Below is a small trained network, with its code and all its weights. Each question gives an input and a class and asks what happens when units are switched off, that is, made to give their printed mean instead of their output.

import numpy as np


def w(rows, s, z=0):
    codes = np.array(rows[::2]) - 128.0
    scale = np.full(codes.shape[1], s)
    scale[-1] = z or s
    return codes * scale


def f(y):
    return np.maximum(y, 0)


def log_softmax(a):
    a = a - a.max(-1, keepdims=True)
    return a - np.log(np.exp(a).sum(-1, keepdims=True))


def net(x, mask):
    res = np.array(x, float).reshape(1, 5) / 4 @ E
    y = f(res @ A[0][:, :-1].T + A[0][:, -1])
    res = res + np.where(mask, y, B[0][:, -1]) @ B[0][:, :-1]
    return log_softmax(res[-1] @ U[:, :-1].T + U[:, -1])


A, B = {}, {}
E = w([
[184,51,186,191,45,218,120,94,92],'x0',
[189,232,231,131,134,168,97,192,156],'x1',
[183,97,154,130,221,157,197,64,210],'x2',
[197,143,42,76,60,174,105,145,223],'x3',
[112,55,129,178,141,120,179,252,174],'x4',
],0.0046)
A[0] = w([
[156,71,176,151,72,164,139,107,110,127],'neuron 0',
[132,132,132,134,142,134,136,118,141,114],'neuron 1',
[143,179,172,133,133,143,124,156,131,119],'neuron 2',
[118,141,112,128,87,118,106,159,96,110],'neuron 3',
[157,133,74,113,76,154,123,138,177,109],'neuron 4',
[99,189,85,115,192,71,142,156,156,118],'neuron 5',
[140,75,149,151,80,153,130,105,112,106],'neuron 6',
[129,197,125,93,112,128,116,18,102,112],'neuron 7',
[97,194,82,108,189,65,134,150,153,98],'neuron 8',
[120,110,104,124,134,119,128,116,126,114],'neuron 9',
[113,143,112,126,144,108,132,131,142,109],'neuron 10',
[125,60,134,140,143,128,145,224,153,101],'neuron 11',
[121,139,113,123,94,114,108,152,96,105],'neuron 12',
[158,144,52,109,70,160,112,148,203,119],'neuron 13',
[144,148,102,117,106,143,120,106,146,119],'neuron 14',
[154,190,188,136,136,152,127,161,145,120],'neuron 15',
[142,118,95,132,103,139,140,162,166,119],'neuron 16',
[161,200,195,135,124,148,114,163,132,118],'neuron 17',
[87,114,194,146,185,103,137,130,63,105],'neuron 18',
[112,60,65,136,125,113,136,92,110,117],'neuron 19',
[162,52,194,163,55,175,132,96,109,108],'neuron 20',
[83,157,92,124,46,107,90,190,44,121],'neuron 21',
[98,186,72,112,190,81,134,148,142,130],'neuron 22',
[141,204,129,104,108,138,110,7,89,117],'neuron 23',
[90,28,21,131,128,98,132,51,95,120],'neuron 24',
[144,95,143,138,84,151,124,111,124,106],'neuron 25',
[96,103,175,140,151,117,136,129,91,110],'neuron 26',
[146,144,96,111,99,145,118,120,153,115],'neuron 27',
[148,117,136,129,171,129,137,94,163,104],'neuron 28',
[179,76,147,121,254,152,149,46,222,128],'neuron 29',
[125,87,135,130,136,129,139,197,147,104],'neuron 30',
[117,149,117,121,100,115,115,134,98,114],'neuron 31',
[131,165,128,109,117,131,127,70,117,108],'neuron 32',
[116,45,141,138,148,125,151,244,167,112],'neuron 33',
[126,123,126,133,133,136,140,143,132,254],'neuron 34',
[113,149,113,123,82,122,113,163,88,127],'neuron 35',
[163,209,204,135,128,136,118,167,146,106],'neuron 36',
[73,110,210,151,190,101,129,121,52,130],'neuron 37',
[112,87,81,134,128,121,135,101,114,107],'neuron 38',
],0.0082,0.0052)
B[0] = w([
[124,162,128,101,120,160,96,129,91,204],'neuron 0',
[124,129,128,134,124,136,144,126,128,136],'neuron 1',
[116,132,123,102,141,129,139,151,156,175],'neuron 2',
[118,136,138,144,110,145,165,123,128,160],'neuron 3',
[155,147,110,120,156,125,153,75,135,187],'neuron 4',
[131,150,124,100,126,175,95,124,88,213],'neuron 5',
[122,146,115,107,142,174,124,124,103,178],'neuron 6',
[112,141,110,193,165,107,114,155,108,205],'neuron 7',
[126,143,120,105,134,193,112,120,83,208],'neuron 8',
[121,125,128,120,138,137,138,141,136,146],'neuron 9',
[126,130,126,120,132,149,125,127,117,147],'neuron 10',
[104,144,104,187,172,123,129,143,104,193],'neuron 11',
[120,129,136,146,115,147,161,124,125,154],'neuron 12',
[168,152,113,118,155,111,152,56,143,214],'neuron 13',
[143,139,117,137,146,118,133,107,127,158],'neuron 14',
[110,135,123,95,143,125,145,159,164,192],'neuron 15',
[148,136,111,133,149,118,132,98,129,167],'neuron 16',
[106,135,122,92,149,129,141,165,167,199],'neuron 17',
[165,147,95,122,153,128,157,72,148,207],'neuron 18',
[116,145,131,97,152,134,140,163,164,197],'neuron 19',
[119,165,118,94,130,185,101,128,78,221],'neuron 20',
[116,159,166,166,72,147,190,122,134,217],'neuron 21',
[133,150,135,103,113,165,90,127,90,216],'neuron 22',
[112,156,105,194,170,97,105,158,108,215],'neuron 23',
[111,150,138,76,156,122,142,191,196,252],'neuron 24',
[125,138,118,110,140,158,123,121,108,163],'neuron 25',
[151,143,107,127,144,128,143,91,136,175],'neuron 26',
[146,140,116,128,147,121,138,98,132,164],'neuron 27',
[118,132,134,148,111,147,164,123,124,158],'neuron 28',
[104,160,162,172,46,147,194,126,119,242],'neuron 29',
[109,133,111,169,157,125,131,138,115,169],'neuron 30',
[120,126,135,147,116,138,151,125,124,155],'neuron 31',
[118,133,115,161,153,123,127,141,115,162],'neuron 32',
[105,159,105,199,176,110,115,149,103,217],'neuron 33',
[160,213,196,100,34,3,9,145,139,255],'neuron 34',
[121,144,148,145,99,135,157,125,133,173],'neuron 35',
[105,131,118,86,156,138,154,163,171,201],'neuron 36',
[183,159,101,117,138,107,140,63,157,237],'neuron 37',
[116,130,126,111,151,137,145,150,153,170],'neuron 38',
],0.029,0.0052)
U = w([
[82,128,132,34,173,125,148,215,223,125],'0',
[130,137,120,64,118,244,45,116,27,120],'1',
[92,129,78,241,196,63,91,161,85,126],'2',
[237,134,77,104,155,96,166,1,163,112],'3',
[91,126,209,179,22,163,221,121,124,129],'4',
[163,106,191,96,60,30,31,141,136,251],'5',
[130,60,121,123,134,149,130,125,121,96],'6',
[125,68,124,122,132,143,130,120,122,94],'7',
],0.0075,0.0027)

Each question gives the input, the list of numbers given to net, and the class t.
The units are the neurons (one row each of A and B). Each row of codes is followed by its name. A weight is (code - 128) times the scale printed after its matrix; where a second scale follows, it is the last column's (A, B and U).
mask holds one flag per neuron, in row order. A switched-off neuron (its flag False) gives its mean, the last column of its row in B, instead of its output. The means were averaged over made-up inputs and are rounded, as every weight is.
A unit's drop is (log p(t) with every unit on - log p(t) with that unit switched off) / (log p(t) with every unit on - log p(t) with every unit switched off).
The circuit of an input: a set's keep is (log p(t) with only the set's units on - log p(t) with every unit switched off) / (log p(t) with every unit on - log p(t) with every unit switched off). Starting from the 12 units with the biggest drops (on a tie, the unit counted first), units are removed one at a time, each time the one whose removal leaves the highest keep (on an exact tie, the one counted first), for as long as the keep stays at least 0.8.
units of the circuit, in order: the units of the circuit, biggest drop first
most important unit: the unit with the biggest drop
k most important neurons: the k neurons with the biggest drops, biggest first
drop of u: that unit's drop, to one decimal
input [4,7,-4,-7,1], class 0: 2 most important neurons	[neuron 17; neuron 36]
input [3,6,4,-4,-8], class 2: most important unit	neuron 23
input [-2,3,1,-5,1], class 3: 2 most important neurons	[neuron 37; neuron 24]
input [-1,-1,-7,-7,4], class 3: 3 most important neurons	[neuron 37; neuron 18; neuron 29]
input [2,7,-8,3,8], class 2: 3 most important neurons	[neuron 33; neuron 11; neuron 29]
input [2,7,-8,-6,4], class 4: 4 most important neurons	[neuron 21; neuron 24; neuron 35; neuron 3]
input [5,8,-6,-4,-8], class 0: 2 most important neurons	[neuron 36; neuron 17]
input [-4,-4,2,5,-5], class 2: 2 most important neurons	[neuron 7; neuron 23]
input [-2,-2,-3,-7,-6], class 3: 2 most important neurons	[neuron 37; neuron 18]
input [-4,-4,-4,6,-4], class 3: 2 most important neurons	[neuron 13; neuron 4]
input [2,1,8,7,-2], class 4: 4 most important neurons	[neuron 29; neuron 37; neuron 18; neuron 28]
input [-6,2,3,-7,-2], class 3: 4 most important neurons	[neuron 37; neuron 18; neuron 20; neuron 0]
input [-7,-4,7,-1,0], class 1: 3 most important neurons	[neuron 5; neuron 8; neuron 22]
input [8,6,0,-5,6], class 1: units of the circuit, in order	[neuron 20]
input [4,1,-1,5,-7], class 2: 2 most important neurons	[neuron 23; neuron 7]
input [-3,-3,-6,2,1], class 4: drop of neuron 21	0.3
input [5,-6,-8,-1,-7], class 4: drop of neuron 21	1.7
input [4,6,-7,-6,5], class 4: drop of neuron 2	-0.2
